Here is a tiny trained network, its code and every weight. The questions are about switching its units off for an input and a class, where a switched-off unit gives its printed mean instead of its output.

import numpy as np


def w(rows, s, z=0):
    codes = np.array(rows[::2]) - 128.0
    scale = np.full(codes.shape[1], s)
    scale[-1] = z or s
    return codes * scale


def f(y):
    return np.maximum(y, 0)


def log_softmax(a):
    a = a - a.max(-1, keepdims=True)
    return a - np.log(np.exp(a).sum(-1, keepdims=True))


def net(x, mask):
    res = np.array(x, float).reshape(1, 3) / 4 @ E
    y = f(res @ A[0][:, :-1].T + A[0][:, -1])
    res = res + np.where(mask, y, B[0][:, -1]) @ B[0][:, :-1]
    return log_softmax(res[-1] @ U[:, :-1].T + U[:, -1])


A, B = {}, {}
E = w([
[72,87,43,94,132,198,12],'x0',
[100,55,158,163,3,95,92],'x1',
[71,85,193,47,130,181,165],'x2',
],0.012)
A[0] = w([
[206,188,211,151,183,80,204,21],'N0',
[57,137,71,72,136,150,67,167],'N1',
[191,105,126,125,177,174,127,51],'N2',
[117,160,183,153,96,75,197,108],'N3',
[72,87,162,87,144,169,180,44],'N4',
[140,64,208,153,66,119,82,82],'N5',
[38,144,1,141,122,196,82,66],'N6',
[165,196,144,124,228,191,124,101],'N7',
[146,66,166,52,115,181,161,60],'N8',
[63,126,189,44,117,176,156,105],'N9',
[107,126,130,121,202,110,178,253],'N10',
[110,89,9,34,113,180,94,9],'N11',
[80,93,117,175,67,178,121,218],'N12',
[117,160,50,179,3,107,148,213],'N13',
[116,174,92,78,203,130,135,118],'N14',
[120,223,82,96,137,104,124,113],'N15',
[183,182,60,223,144,106,74,81],'N16',
[134,140,232,120,150,59,154,154],'N17',
[103,162,182,145,179,162,104,219],'N18',
[154,193,88,172,124,57,80,34],'N19',
[84,50,126,124,125,30,131,133],'N20',
[142,125,183,99,42,67,109,126],'N21',
[117,115,136,154,139,180,86,77],'N22',
],0.0093,0.0032)
B[0] = w([
[184,152,181,127,85,93,102,245],'N0',
[176,170,131,71,170,42,81,207],'N1',
[144,111,133,160,109,191,125,152],'N2',
[152,157,161,80,157,100,94,214],'N3',
[193,3,146,215,201,164,129,188],'N4',
[121,137,148,101,44,195,229,204],'N5',
[173,158,212,130,123,63,69,217],'N6',
[145,220,103,140,71,148,147,209],'N7',
[210,89,84,194,202,191,169,188],'N8',
[166,46,45,216,184,131,133,211],'N9',
[118,113,69,66,93,99,150,195],'N10',
[162,126,193,117,112,139,63,207],'N11',
[94,207,74,118,61,133,152,198],'N12',
[92,127,80,126,117,152,152,212],'N13',
[138,175,122,59,94,186,162,191],'N14',
[122,152,64,103,37,193,156,168],'N15',
[124,67,129,205,194,199,165,211],'N16',
[157,151,145,125,171,29,47,216],'N17',
[94,195,41,137,52,121,167,169],'N18',
[223,4,116,151,203,113,172,187],'N19',
[96,142,110,69,52,195,115,177],'N20',
[81,173,130,124,46,164,137,201],'N21',
[146,154,184,99,166,111,71,154],'N22',
],0.0063,0.013)
U = w([
[139,149,227,123,140,54,70,71],'0',
[144,46,67,254,180,171,168,90],'1',
[80,186,56,79,91,185,194,64],'2',
[61,146,68,114,150,88,154,254],'3',
],0.0098,0.0067)

Each question gives the input, the list of numbers given to net, and the class t.
The units are the neurons (one row each of A and B). Each row of codes is followed by its name. A weight is (code - 128) times the scale printed after its matrix; where a second scale follows, it is the last column's (A, B and U).
mask holds one flag per neuron, in row order. A switched-off neuron (its flag False) gives its mean, the last column of its row in B, instead of its output. The means were averaged over made-up inputs and are rounded, as every weight is.
A unit's drop is (log p(t) with every unit on - log p(t) with that unit switched off) / (log p(t) with every unit on - log p(t) with every unit switched off).
The circuit of an input: a set's keep is (log p(t) with only the set's units on - log p(t) with every unit switched off) / (log p(t) with every unit on - log p(t) with every unit switched off). Starting from the 12 units with the biggest drops (on a tie, the unit counted first), units are removed one at a time, each time the one whose removal leaves the highest keep (on an exact tie, the one counted first), for as long as the keep stays at least 0.8.
units of the circuit, in order: the units of the circuit, biggest drop first
unit that matters most: the unit with the biggest drop
k most important neurons: the k neurons with the biggest drops, biggest first
drop of u: that unit's drop, to one decimal
input [-7,-8,-3], class 2: units of the circuit, in order	N7
input [7,-4,-7], class 0: 2 most important neurons	N6; N1
input [6,-5,1], class 0: 3 most important neurons	N6; N11; N1
input [6,3,8], class 1: 2 most important neurons	N9; N8
input [7,4,6], class 0: 2 most important neurons	N6; N1
input [2,8,8], class 1: 2 most important neurons	N9; N4
input [-4,-3,6], class 1: 2 most important neurons	N9; N4
input [-4,-7,-6], class 2: 2 most important neurons	N7; N15
input [-3,-8,-6], class 2: 2 most important neurons	N7; N14
input [2,-7,8], class 1: 3 most important neurons	N4; N9; N8
input [4,-2,-3], class 0: drop of N1	0.1
input [7,-3,7], class 0: drop of N1	0.8
input [6,3,-4], class 0: drop of N6	0.3
input [8,-4,-2], class 0: unit that matters most	N6
